Here is a tiny trained network, its code and every weight. The questions are about switching its units off for an input and a class, where a switched-off unit gives its printed mean instead of its output.

import numpy as np


def w(rows, s, z=0):
    codes = np.array(rows[::2]) - 128.0
    scale = np.full(codes.shape[1], s)
    scale[-1] = z or s
    return codes * scale


def f(y):
    return np.maximum(y, 0)


def log_softmax(a):
    a = a - a.max(-1, keepdims=True)
    return a - np.log(np.exp(a).sum(-1, keepdims=True))


def net(x, mask):
    res = np.array(x, float).reshape(1, 6) / 4 @ E
    y = f(res @ A[0][:, :-1].T + A[0][:, -1])
    res = res + np.where(mask, y, B[0][:, -1]) @ B[0][:, :-1]
    return log_softmax(res[-1] @ U[:, :-1].T + U[:, -1])


A, B = {}, {}
E = w([
[179,134,101,141,119,96,159,69,127,111],'x0',
[194,74,174,36,194,148,133,122,231,175],'x1',
[38,70,82,134,244,173,146,67,152,48],'x2',
[113,134,106,117,108,109,139,88,127,166],'x3',
[138,163,141,103,151,177,131,180,111,88],'x4',
[187,172,37,127,172,63,2,183,135,171],'x5',
],0.0099)
A[0] = w([
[128,45,177,28,67,161,172,106,167,122,135],'neuron 0',
[122,96,248,124,93,92,251,148,109,133,192],'neuron 1',
[88,168,133,208,50,72,54,133,2,77,216],'neuron 2',
[147,165,177,93,138,140,160,108,110,151,68],'neuron 3',
[19,149,85,174,80,203,153,72,140,56,164],'neuron 4',
[107,53,47,139,238,130,158,137,130,121,70],'neuron 5',
[144,70,230,120,53,200,233,101,121,133,90],'neuron 6',
[176,111,139,83,125,129,32,103,148,144,74],'neuron 7',
[143,95,113,119,120,140,150,135,179,118,172],'neuron 8',
[34,103,164,234,142,158,208,96,69,71,140],'neuron 9',
[82,126,112,84,229,110,57,56,181,69,186],'neuron 10',
[100,130,114,100,186,97,116,112,141,101,25],'neuron 11',
[113,99,182,158,97,70,149,177,127,144,164],'neuron 12',
[148,88,168,105,184,183,146,82,147,162,254],'neuron 13',
[78,103,118,131,77,137,114,166,153,150,120],'neuron 14',
[152,175,107,90,105,106,93,170,113,160,201],'neuron 15',
],0.0083,0.0066)
B[0] = w([
[84,138,107,113,135,122,133,128,117,110,204],'neuron 0',
[79,121,80,67,113,146,156,152,97,116,229],'neuron 1',
[83,153,62,81,139,112,179,143,66,65,251],'neuron 2',
[141,133,151,116,116,136,120,153,96,165,147],'neuron 3',
[166,125,212,123,84,137,106,53,124,218,224],'neuron 4',
[77,152,1,92,100,155,134,105,89,155,183],'neuron 5',
[113,180,29,92,132,132,123,171,76,89,224],'neuron 6',
[188,153,144,84,147,57,105,107,123,129,171],'neuron 7',
[130,127,94,114,94,151,103,145,153,143,164],'neuron 8',
[220,47,243,168,123,78,100,141,201,118,235],'neuron 9',
[114,122,118,71,133,156,218,150,101,99,218],'neuron 10',
[146,191,106,180,76,69,132,201,109,141,143],'neuron 11',
[97,158,136,157,136,108,144,151,133,106,171],'neuron 12',
[128,202,109,148,87,125,130,159,194,187,218],'neuron 13',
[134,116,121,122,93,161,135,149,148,137,146],'neuron 14',
[126,116,178,116,171,136,114,111,136,136,208],'neuron 15',
],0.0097,0.014)
U = w([
[33,52,135,73,160,156,166,93,83,79,197],'0',
[87,149,96,132,150,97,115,177,92,155,8],'1',
[215,50,249,149,161,105,78,123,154,209,219],'2',
],0.012,0.0014)

Each question gives the input, the list of numbers given to net, and the class t.
The units are the neurons (one row each of A and B). Each row of codes is followed by its name. A weight is (code - 128) times the scale printed after its matrix; where a second scale follows, it is the last column's (A, B and U).
mask holds one flag per neuron, in row order. A switched-off neuron (its flag False) gives its mean, the last column of its row in B, instead of its output. The means were averaged over made-up inputs and are rounded, as every weight is.
A unit's drop is (log p(t) with every unit on - log p(t) with that unit switched off) / (log p(t) with every unit on - log p(t) with every unit switched off).
The circuit of an input: a set's keep is (log p(t) with only the set's units on - log p(t) with every unit switched off) / (log p(t) with every unit on - log p(t) with every unit switched off). Starting from the 12 units with the biggest drops (on a tie, the unit counted first), units are removed one at a time, each time the one whose removal leaves the highest keep (on an exact tie, the one counted first), for as long as the keep stays at least 0.8.
circuit, biggest first: the units of the circuit, biggest drop first
most important unit: the unit with the biggest drop
top k neurons: the k neurons with the biggest drops, biggest first
drop of u: that unit's drop, to one decimal
input [-1,4,-2,-3,-8,-3], class 1: most important unit => neuron 13
input [2,7,-1,-4,-4,-1], class 1: top 2 neurons => neuron 13; neuron 9
input [-1,1,-5,7,-6,7], class 2: top 2 neurons => neuron 6; neuron 15
input [8,-6,3,-3,-5,-3], class 2: top 2 neurons => neuron 9; neuron 4
input [-5,4,-5,-2,5,-5], class 1: top 3 neurons => neuron 6; neuron 13; neuron 10
input [-5,-7,1,6,4,6], class 0: circuit, biggest first => neuron 2; neuron 13
input [5,-7,-7,8,-7,-5], class 0: top 3 neurons => neuron 2; neuron 13; neuron 1
input [7,-4,6,6,5,7], class 0: top 2 neurons => neuron 10; neuron 13
input [3,-5,1,6,0,3], class 0: top 3 neurons => neuron 13; neuron 2; neuron 6
input [-2,-3,-6,-5,7,-1], class 0: circuit, biggest first => neuron 13; neuron 2
input [-3,-3,-8,7,2,-5], class 0: top 2 neurons => neuron 13; neuron 1
input [4,6,-7,4,7,-6], class 1: top 2 neurons => neuron 6; neuron 13
input [-2,3,0,7,1,-6], class 1: circuit, biggest first => neuron 13; neuron 6
input [6,5,4,-3,0,1], class 1: circuit, biggest first => neuron 13
input [6,6,5,8,1,3], class 1: top 2 neurons => neuron 13; neuron 11
input [-2,-5,-4,1,3,-2], class 0: drop of neuron 2 => 0.2
input [8,-6,-1,8,3,0], class 0: drop of neuron 6 => 0.1
input [-5,-2,5,-7,4,-8], class 2: drop of neuron 4 => 0.2
